In the rows, 100 means zero.
Each row of numbers stands for one node and depends on some of the facts below. Use the named rows to name the rest.

Facts:
flekem stalim: peme, vadril
meten stalim: dregu, grevas, sokal
pleflim stalim: plunem, dravu, plagon
bredrir stalim: sopo, gopa, vabro
kegruk stalim: forotrek, flaklen, broske
roklige stalim: zatin, leskos, fepum, bubrubi
vanil stalim: zezom, skotro
satim stalim: dregu, druklu, skotro, gruflir
stusto stalim: klugus, brobu
viplas stalim: pogim, flizu, sopo
tusos stalim: vuzul, zoflepum, kiskis, zezom
sige stalim: leskos
klibal stalim: sodrodu, skitagris, bomedra
razafom stalim: vuzul, duski, vere
fifle stalim: pogim, zomok, gopa
flabar stalim: limefas, figre
trino stalim: zezom
plugrak stalim: flibom, drisir
nestoru stalim: druklu, trakubrin, trifli, misto, gruflir
grofe stalim: skodir, tegikin, trenu
plafan stalim: vebrufe, fimon
platro stalim: stiplek
klobrur stalim: sodrodu, midregruk
klidrur stalim: gudes, greplos, minum, midregruk
drubren stalim: gegos, broske, stiplek, bomedra
plege stalim: minum
rasas stalim: gudes, vebrufe, zeplam
taplatu stalim: zoflepum, skobrubrik, breplin, plumus
muskis stalim: vadril, minum, drozimum
kobror stalim: gudes, plunem, tegikin
melim stalim: breplin, zezom, plumus
sketugru stalim: skugi, roletrin, gedri
stadror stalim: kigren, puren, broske
stiske stalim: zezom
flogri stalim: sopo, plumus
taskam stalim: peme, skobrubrik, dreplusel, klibrik
tenu stalim: greplos, broske, muful, bosek, rotrak
skudom stalim: vadril, pluras
tuklaplu stalim: ribem, broske
stistozik stalim: zomok, rotrak, figre
notal stalim: vibre, gadok
misom stalim: stanibran, brefi, vebrufe, doker, tumakim
beflo stalim: nados, bubrubi, limefas
gisem stalim: puren, dasun, fledus, brustek
klistubrun stalim: belim, trenu, trabris, stabrik
skade stalim: kefusti, visim, belim
flolok stalim: ribem, brefi
plotro stalim: flapli, trestom, fudrege, lipleke, dasun, brifo
dabrako stalim: lutul, pogim
plosak stalim: getas, sopo
zuleze stalim: noki, flapli
grustik stalim: zoflepum, dreplusel, brefi
lopan stalim: trestom, skobrubrik, dreplusel, gegos
groral stalim: nibi, trakubrin, plumus, figre
zuklur stalim: klibrik
trele stalim: druklu, roletrin, flibom, vibufli, flukla
zosker stalim: gegos, vebrufe, breski
zavu stalim: trakubrin
flevevur stalim: vuzul, kefusti, druklu
droklol stalim: patiplu, lustam, tronoskom
gidi stalim: breski
pegon stalim: vuzul, skegu, vabro
stiba stalim: trakubrin
vumor stalim: fedivam, stedi, vebrufe
foma stalim: flibom, skugak
rebrun stalim: trapom, tegikin
bronarel stalim: dravu
mulam stalim: zoflepum, gedri
suflen stalim: getas, dasun, steklan
dutras stalim: trapom
pegrodun stalim: fevis, lustam, vadril, brefi
nutus stalim: fevis, bigitrar, fepum, doker, tumakim
grodram stalim: vuzul, kiskis, lipleke
bovi b <- flekem, meten, bredrir, ribem, figre, skotro, satim, viplas, skitagris, klibal, razafom, brefi, fifle, nestoru, plege, plunem, kobror, melim, taskam, tenu, trapom, tuklaplu, vebrufe, zomok, nibi, skegu, fimon, gruflir, plotro, bubrubi, lopan, groral, kiskis, bigitrar, bronarel, getas, peme, dutras, fledus, flibom
bovi d <- vibufli, stiplek, pleflim, vanil, dreplusel, gegos, tusos, kigren, grofe, platro, klobrur, limefas, rasas, sketugru, stadror, stiske, sodrodu, nados, stistozik, beflo, midregruk, plosak, skobrubrik, lustam, zavu, noki, brustek, stiba, suflen, pegrodun, skugak
bovi a <- greplos, kegruk, stusto, zerak, trestom, gedri, lipleke, plafan, vere, duski, kefusti, fepum, muskis, klugus, tumakim, flogri, fedivam, flaklen, stanibran, skudom, tegikin, muful, fudrege, tronoskom, lutul, notal, misom, gisem, drozimum, flapli, flolok, breski, dabrako, plumus, patiplu, fladu, vabro, breplin, brobu, gudes, misto, zatin, flevevur, droklol, gidi, pegon, vuzul, visim, mulam, sopo, skugi
bovi e <- klibrik, roklige, pogim, pluras, sige, steklan, skodir, trenu, drubren, taplatu, minum, dregu, leskos, trifli, vadril, druklu, bosek, skade, stedi, bomedra, belim, stabrik, gopa, vumor, foma, gadok, rotrak
bovi c <- broske, grevas, dasun, drisir, flabar, trino, flizu, plugrak, zezom, klidrur, puren, plagon, trakubrin, forotrek, zoflepum, fevis, simas, stiklin, klistubrun, trabris, flukla, dravu, zuleze, grustik, doker, zuklur, zeplam, trele, roletrin, zosker, brifo, vibre, rebrun, nutus, sokal, grodram
[flekem, vibufli, broske, satim, stusto, gegos, fifle, grofe, limefas, kobror, dregu, stiske, stanibran, zuklur, trele, droklol, rotrak] tedrer 610
[greplos, bredrir, kegruk, roklige, figre, flabar, flizu, nestoru, klobrur, klidrur, plege, duski, taplatu, kefusti, melim, stadror, tenu, zoflepum, vebrufe, tronoskom, nibi, druklu, skade, breski, gruflir, lustam, stedi, groral, zatin, pegon, bigitrar, bronarel, peme, dutras, sopo, skugi, fledus] tedrer 300
[meten, klibrik, grevas, pluras, viplas, skitagris, trestom, lipleke, vere, plunem, fepum, klugus, plagon, taskam, leskos, lutul, fevis, simas, stiklin, fimon, trabris, dravu, plotro, skobrubrik, doker, lopan, belim, gudes, misto, stiba, vibre, suflen, pegrodun, flibom, nutus, skugak] tedrer 462
[stiplek, ribem, vanil, dreplusel, tusos, zerak, zezom, skodir, platro, puren, trakubrin, flaklen, sodrodu, nados, tuklaplu, fudrege, zomok, notal, skegu, gisem, drozimum, plumus, zeplam, brobu, brifo, flevevur, gidi, gopa, foma, gadok] tedrer 669
[pleflim, pogim, sige, trino, plugrak, gedri, trenu, drubren, minum, flogri, fedivam, trapom, muful, trifli, stistozik, misom, beflo, midregruk, bosek, flukla, flapli, zuleze, grustik, patiplu, bubrubi, vabro, zavu, noki, brustek, rebrun, vuzul, visim, getas, grodram] tedrer 895
[skotro, kigren, drisir, muskis, sketugru, tumakim, vadril, klistubrun, flolok, dabrako, fladu, bomedra, zosker, stabrik, kiskis, vumor, mulam] tedrer 678
[dasun, klibal, razafom, brefi, steklan, plafan, rasas, forotrek, skudom, tegikin, plosak, breplin, roletrin, sokal] tedrer 442

Named rows:
82  122  104  95  104  82  94  102  90  91  105  117  102  91  86  81  86  97  97  114  74  111  87  105  116  125  87  95  104  123  107  104  106  97  108  83  83  91  110: trakubrin
83  124  95  94  115  99  104  90  85  90  114  113  116  105  84  83  81  102  100  116  76  98  84  101  105  121  81  92  110  129  103  85  97  103  105  83  88  88  114: plagon
82  121  99  104  97  87  97  98  95  109  104  118  101  101  69  89  96  101  91  126  73  116  97  102  114  116  104  93  93  123  116  117  115  102  113  84  91  85  113: zoflepum
124  65  109  104  89  127  107  90  116  115  76  83  102  102  108  112  115  93  101  83  138  96  119  89  84  84  97  120  90  74  93  90  114  80  91  107  124  118  95: muskis
84  127  98  97  117  91  109  96  91  94  112  108  112  102  88  83  83  101  98  120  73  103  85  104  101  121  84  96  107  126  102  89  96  101  106  82  86  89  113: stiklin
82  133  100  107  98  99  107  101  87  109  101  109  99  101  67  98  92  94  102  115  58  124  91  106  106  120  98  107  94  111  107  101  102  103  116  87  91  95  113: flabar
116  61  98  100  94  130  91  72  108  115  91  95  108  107  111  117  116  93  98  80  151  83  102  90  82  82  101  108  91  86  85  99  108  95  85  108  106  119  97: tegikin
98  125  96  105  97  102  109  103  90  89  109  87  109  90  82  102  102  105  106  113  85  125  102  98  95  105  111  100  88  94  108  120  96  114  112  91  96  96  103: melim
91  101  101  93  107  97  94  102  84  105  106  108  110  106  97  100  92  99  95  103  107  94  98  101  99  111  98  101  107  110  104  86  107  83  100  94  103  98  85: sodrodu
91  106  107  96  95  99  103  106  89  98  93  112  95  94  65  80  82  102  97  119  68  123  98  99  120  121  102  100  106  114  114  111  117  88  113  77  93  93  113: drisir
79  119  96  96  107  89  105  99  90  93  104  115  107  102  78  86  81  103  99  118  67  106  99  103  110  122  88  93  105  122  112  88  107  99  108  83  95  88  109: zeplam
89  113  103  99  101  103  118  111  92  96  91  104  95  103  64  83  85  108  96  124  60  123  107  100  111  113  95  99  103  106  117  91  112  88  116  74  107  90  111: zosker
106  107  99  95  92  101  98  105  92  81  106  97  97  86  85  79  99  111  102  108  96  128  107  99  109  105  109  93  102  94  118  126  107  96  114  81  102  96  105: kiskis
95  125  91  104  99  111  111  100  84  91  110  93  108  99  78  102  102  106  108  110  80  125  106  105  90  103  110  98  89  90  109  104  94  115  113  91  110  99  102: tenu
97  121  85  98  93  110  110  97  86  90  113  94  115  100  71  100  99  108  106  110  83  121  108  98  97  105  106  91  90  98  113  110  98  118  111  91  108  94  105: plege
120  78  103  100  109  108  93  78  115  110  100  88  113  97  136  112  116  89  100  81  151  74  96  90  72  88  84  110  94  96  75  89  97  96  77  116  101  114  95: klugus
98  96  106  93  100  110  100  107  83  115  96  103  96  105  86  92  98  96  95  108  101  110  107  103  106  105  115  105  108  96  115  97  115  71  109  83  113  102  88: kigren
126  60  106  104  92  106  95  98  118  119  87  91  90  100  116  99  122  94  99  76  128  87  118  101  100  81  99  114  101  86  87  96  111  91  81  123  130  107  93: stanibran

Name these rows:
No name comes twice in this set of rows, the named rows included.
110  108  106  101  99  96  112  122  90  77  107  85  93  84  84  80  97  111  107  107  63  119  102  102  121  106  115  110  110  94  97  119  95  110  108  96  109  92  106 : satim
101  133  96  95  113  99  107  101  90  75  117  92  114  91  106  89  98  102  108  109  91  111  90  99  87  112  88  99  100  100  95  101  80  109  107  91  95  100  106 : viplas
127  62  116  106  92  121  103  95  121  110  76  82  96  93  118  114  116  95  95  84  143  97  113  86  83  85  102  123  88  76  85  104  114  77  92  107  115  119  93 : mulam
92  103  97  96  96  96  98  98  91  124  105  103  107  107  82  110  105  93  92  108  101  106  105  96  99  108  109  100  96  116  107  105  114  83  104  102  105  93  91 : lustam
97  110  97  93  116  87  96  100  93  109  111  99  113  103  112  99  99  97  93  114  116  91  90  92  93  109  95  96  109  122  100  92  103  80  97  95  95  91  92 : skobrubrik
95  116  100  91  115  93  118  105  99  106  108  89  122  106  105  109  95  97  96  110  98  92  95  85  88  111  87  106  105  115  96  79  98  81  99  104  100  93  93 : pegrodun
95  121  88  102  97  103  95  96  86  93  115  101  108  95  81  91  105  108  104  113  95  122  104  103  98  100  113  89  91  97  113  119  97  117  112  86  105  95  102 : fledus
94  102  99  94  100  115  114  102  87  117  100  97  105  114  82  114  91  99  99  108  89  103  100  90  91  105  109  102  103  103  105  89  105  82  103  96  101  100  92 : rasas
93  118  90  91  102  91  99  101  91  75  116  98  113  90  96  81  94  108  102  104  98  114  106  106  102  109  87  86  99  103  113  101  100  109  105  92  103  92  103 : ribem
96  111  106  97  105  110  105  106  88  121  98  101  93  105  90  109  98  94  96  112  97  109  91  97  93  105  112  107  102  99  103  101  100  81  111  91  92  106  90 : plosak

The same nodes again, as new rows of numbers:
Named rows:
100  99  102  64  101  87  86  113  117  93  92  94  111  90  111  90  99  112  100  121  105  106  105  109  118  91  112  81  102  96: breski
110  94  88  101  109  91  112  124  112  109  114  97  98  107  123  93  69  103  109  117  111  106  109  115  109  100  112  77  93  106: tegikin
106  86  98  102  106  85  111  115  99  107  111  101  104  108  121  103  93  126  111  120  111  110  107  110  103  113  108  101  99  109: forotrek
121  85  85  117  83  81  108  135  121  118  95  83  70  109  86  115  104  51  109  83  101  74  81  117  107  71  86  91  64  93: flibom
107  60  96  128  86  91  105  126  128  97  101  94  87  106  93  133  122  54  114  74  104  78  71  103  85  91  111  104  60  89: viplas
102  97  108  101  102  113  111  122  98  110  107  100  85  117  109  100  85  109  113  118  111  110  110  109  102  110  108  105  97  103: vibre
106  122  84  125  91  93  82  61  62  138  93  94  88  102  100  98  91  110  108  104  104  112  125  87  102  114  89  161  139  112: klibrik
110  76  105  79  112  93  101  121  116  96  111  123  107  79  121  96  80  100  120  100  90  119  105  102  88  105  109  95  105  99: droklol
100  111  113  83  98  99  93  117  103  94  84  98  98  110  112  89  110  119  113  117  101  107  91  107  106  102  115  104  99  99: brifo
106  72  99  107  69  84  91  116  136  91  84  74  88  99  76  122  116  59  98  96  104  83  67  111  105  85  106  95  50  98: zomok
89  96  111  92  102  108  96  110  113  80  89  108  105  104  121  97  113  116  125  106  103  109  91  102  89  100  135  91  101  90: gisem
107  68  91  99  93  83  95  105  144  89  80  83  93  103  100  117  127  46  103  81  98  85  64  99  84  74  118  99  73  91: tuklaplu
88  140  84  120  66  109  73  56  57  112  79  100  94  94  90  80  87  99  105  80  87  130  115  88  87  119  103  135  134  94: foma
102  139  75  102  107  99  65  42  69  130  95  102  115  92  80  99  91  106  76  105  104  104  129  88  113  108  69  148  135  113: vadril
75  115  95  101  127  130  109  90  96  99  108  118  108  124  110  102  96  110  87  92  119  100  94  102  83  104  100  61  97  121: rebrun
82  122  112  96  118  123  107  113  93  105  107  117  93  115  101  103  95  110  95  100  120  82  88  113  101  87  87  57  94  128: visim
89  127  119  92  115  116  99  120  89  110  103  116  86  108  93  108  107  125  99  104  118  73  89  114  111  88  84  65  93  130: vuzul
74  137  79  132  100  113  75  30  53  122  91  100  108  108  86  110  98  122  77  99  120  102  102  83  97  122  86  125  125  140: bosek

Rows to name:
No name comes twice in this set of rows, the named rows included.
117  78  105  72  115  85  93  123  118  106  106  109  102  82  120  97  79  102  116  118  93  110  105  107  104  103  100  97  103  108 : stanibran
78  149  88  128  92  118  82  48  42  126  95  112  92  103  73  101  96  119  82  81  113  101  109  90  96  117  70  116  123  129 : trifli
120  75  75  74  93  60  87  115  140  99  81  73  104  93  86  109  119  52  94  97  97  80  84  108  116  66  96  83  69  93 : vebrufe
75  105  123  98  119  130  104  100  97  94  108  123  96  102  96  124  117  124  107  85  117  87  86  99  94  108  97  70  88  119 : flogri
117  129  80  128  69  75  80  79  49  124  97  107  102  79  90  80  72  108  101  95  86  123  124  97  101  125  84  144  128  111 : dregu
100  104  101  72  104  109  94  107  109  104  88  88  101  112  118  85  84  106  101  123  105  117  100  99  100  102  111  93  101  102 : zeplam
91  129  90  125  57  96  65  55  61  109  80  87  103  93  83  92  87  117  96  110  102  117  109  91  101  133  102  146  115  106 : gopa
91  98  113  83  90  103  88  119  107  81  92  116  115  82  108  90  110  117  117  92  93  115  102  108  103  99  120  76  95  78 : pegon
77  113  123  98  113  116  98  111  97  103  107  111  95  110  93  118  108  123  98  103  120  79  87  111  106  96  86  66  85  129 : vabro
95  113  82  124  79  101  81  56  64  137  97  88  86  98  92  106  70  107  99  109  105  118  132  86  99  130  85  159  130  110 : leskos
93  122  116  111  119  128  122  81  82  79  128  121  116  95  87  85  100  110  79  87  79  99  122  87  99  103  85  111  124  80 : sketugru
96  98  113  82  100  103  90  110  117  93  93  92  99  105  117  98  96  109  111  123  107  103  95  106  106  97  120  93  91  105 : flaklen
102  62  80  101  90  75  87  100  144  80  82  93  114  91  91  116  131  50  100  70  92  94  76  101  92  82  122  87  67  75 : tenu

The same nodes again, as new rows of numbers:
Known rows:
82  90  78  100  107  139  73  112  91  116  99  68  82  83  77  92  118  102  59  92  119  89  91  70  103  114  89  76  85  109  109: druklu
84  97  85  102  104  138  70  118  85  117  92  76  91  88  78  98  125  105  56  83  116  97  88  71  109  92  103  75  90  111  113: flabar
77  93  83  105  99  139  75  97  88  101  108  62  83  85  63  94  116  91  54  97  129  117  96  66  109  119  79  71  84  109  110: nibi
80  91  85  105  97  133  77  97  88  104  106  62  78  92  64  94  116  92  49  96  119  126  97  66  110  120  81  73  79  109  109: trapom
87  92  108  110  110  150  63  124  104  152  94  79  105  89  73  114  121  106  86  87  105  82  81  72  103  72  139  77  87  116  114: stanibran
95  74  81  89  114  140  83  161  100  174  90  73  87  92  82  111  134  115  86  100  117  66  82  71  102  103  136  81  106  116  105: rasas
86  96  80  95  103  134  82  121  90  123  94  68  77  89  75  98  120  101  54  93  108  106  93  73  97  110  92  73  82  112  111: pogim
80  91  94  105  99  141  84  95  96  108  109  53  89  81  55  96  110  87  69  95  129  114  92  65  111  99  99  74  88  99  110: skitagris
93  85  75  87  117  141  83  150  101  162  87  77  86  85  82  99  128  114  78  99  106  58  81  75  89  111  114  79  95  112  113: sodrodu
92  86  71  86  115  134  85  146  95  163  83  80  78  90  87  98  130  115  64  95  91  61  88  77  89  117  97  80  86  112  115: midregruk
84  97  104  107  110  143  75  112  100  134  87  79  101  88  68  97  116  108  76  80  102  70  82  74  102  66  133  78  90  106  121: lipleke
84  98  104  106  109  143  77  114  100  138  86  79  102  87  67  99  118  108  75  81  102  73  82  74  101  64  133  77  91  106  122: lutul
83  101  99  94  98  137  87  112  92  105  105  49  86  78  55  110  107  87  65  85  131  122  88  72  113  91  108  69  94  102  111: viplas
89  90  98  109  108  143  70  123  103  136  92  89  102  93  71  104  124  110  82  89  114  82  84  73  103  73  150  72  91  122  112: breplin
92  86  71  86  115  134  85  146  96  162  82  81  78  89  87  97  130  115  64  95  91  61  89  77  88  117  98  79  85  112  116: brustek
75  91  83  107  95  141  79  99  86  110  108  57  83  93  62  96  121  93  53  101  128  122  96  60  112  115  76  73  91  108  112: vebrufe
81  98  93  105  106  139  69  122  87  135  84  83  97  98  76  103  126  114  58  82  102  81  84  70  107  78  114  76  96  115  121: kegruk
86  101  101  104  110  149  64  127  96  140  90  74  109  91  68  108  114  109  73  86  108  83  68  65  108  71  120  82  100  108  121: flolok

Which node is each row?
No name comes twice in this set of rows, the named rows included.
94  87  72  81  114  130  84  153  90  161  82  82  80  87  88  105  132  116  60  91  94  63  87  79  96  113  103  79  90  112  113 : stistozik
85  81  98  105  101  143  63  107  97  112  118  55  93  80  65  114  109  85  78  94  136  119  89  65  124  107  109  76  86  109  100 : satim
85  82  93  106  98  138  74  109  96  108  113  58  86  89  59  106  116  90  73  99  145  127  91  63  120  108  120  71  95  114  99 : klibal
94  88  83  81  116  139  91  153  99  165  84  68  87  80  79  107  123  111  81  87  103  52  80  78  97  92  120  81  100  102  116 : suflen
82  92  89  104  99  140  77  102  95  104  110  60  86  85  58  97  113  90  63  100  134  124  91  65  109  113  97  70  87  110  106 : zomok
77  91  84  105  99  138  73  95  89  99  108  62  83  85  65  93  115  91  54  96  130  115  95  65  111  120  80  72  83  108  109 : gruflir
85  89  80  99  104  134  78  115  90  124  96  67  77  93  75  94  121  102  55  94  108  102  94  69  102  112  89  77  82  110  110 : minum
84  81  93  109  98  141  74  105  99  110  114  56  85  91  59  102  116  90  75  102  143  126  93  62  115  110  117  71  91  114  100 : brefi
89  83  87  102  106  142  77  124  102  129  103  67  86  86  70  101  120  99  81  100  132  102  89  70  103  102  128  72  91  116  101 : steklan
88  89  100  108  105  151  69  126  100  145  101  66  98  89  73  113  123  98  84  93  118  105  84  68  106  80  126  78  90  113  109 : broske
86  101  92  104  109  152  68  118  99  126  98  68  102  81  67  97  112  99  75  93  119  98  74  66  100  87  105  78  90  105  116 : drisir

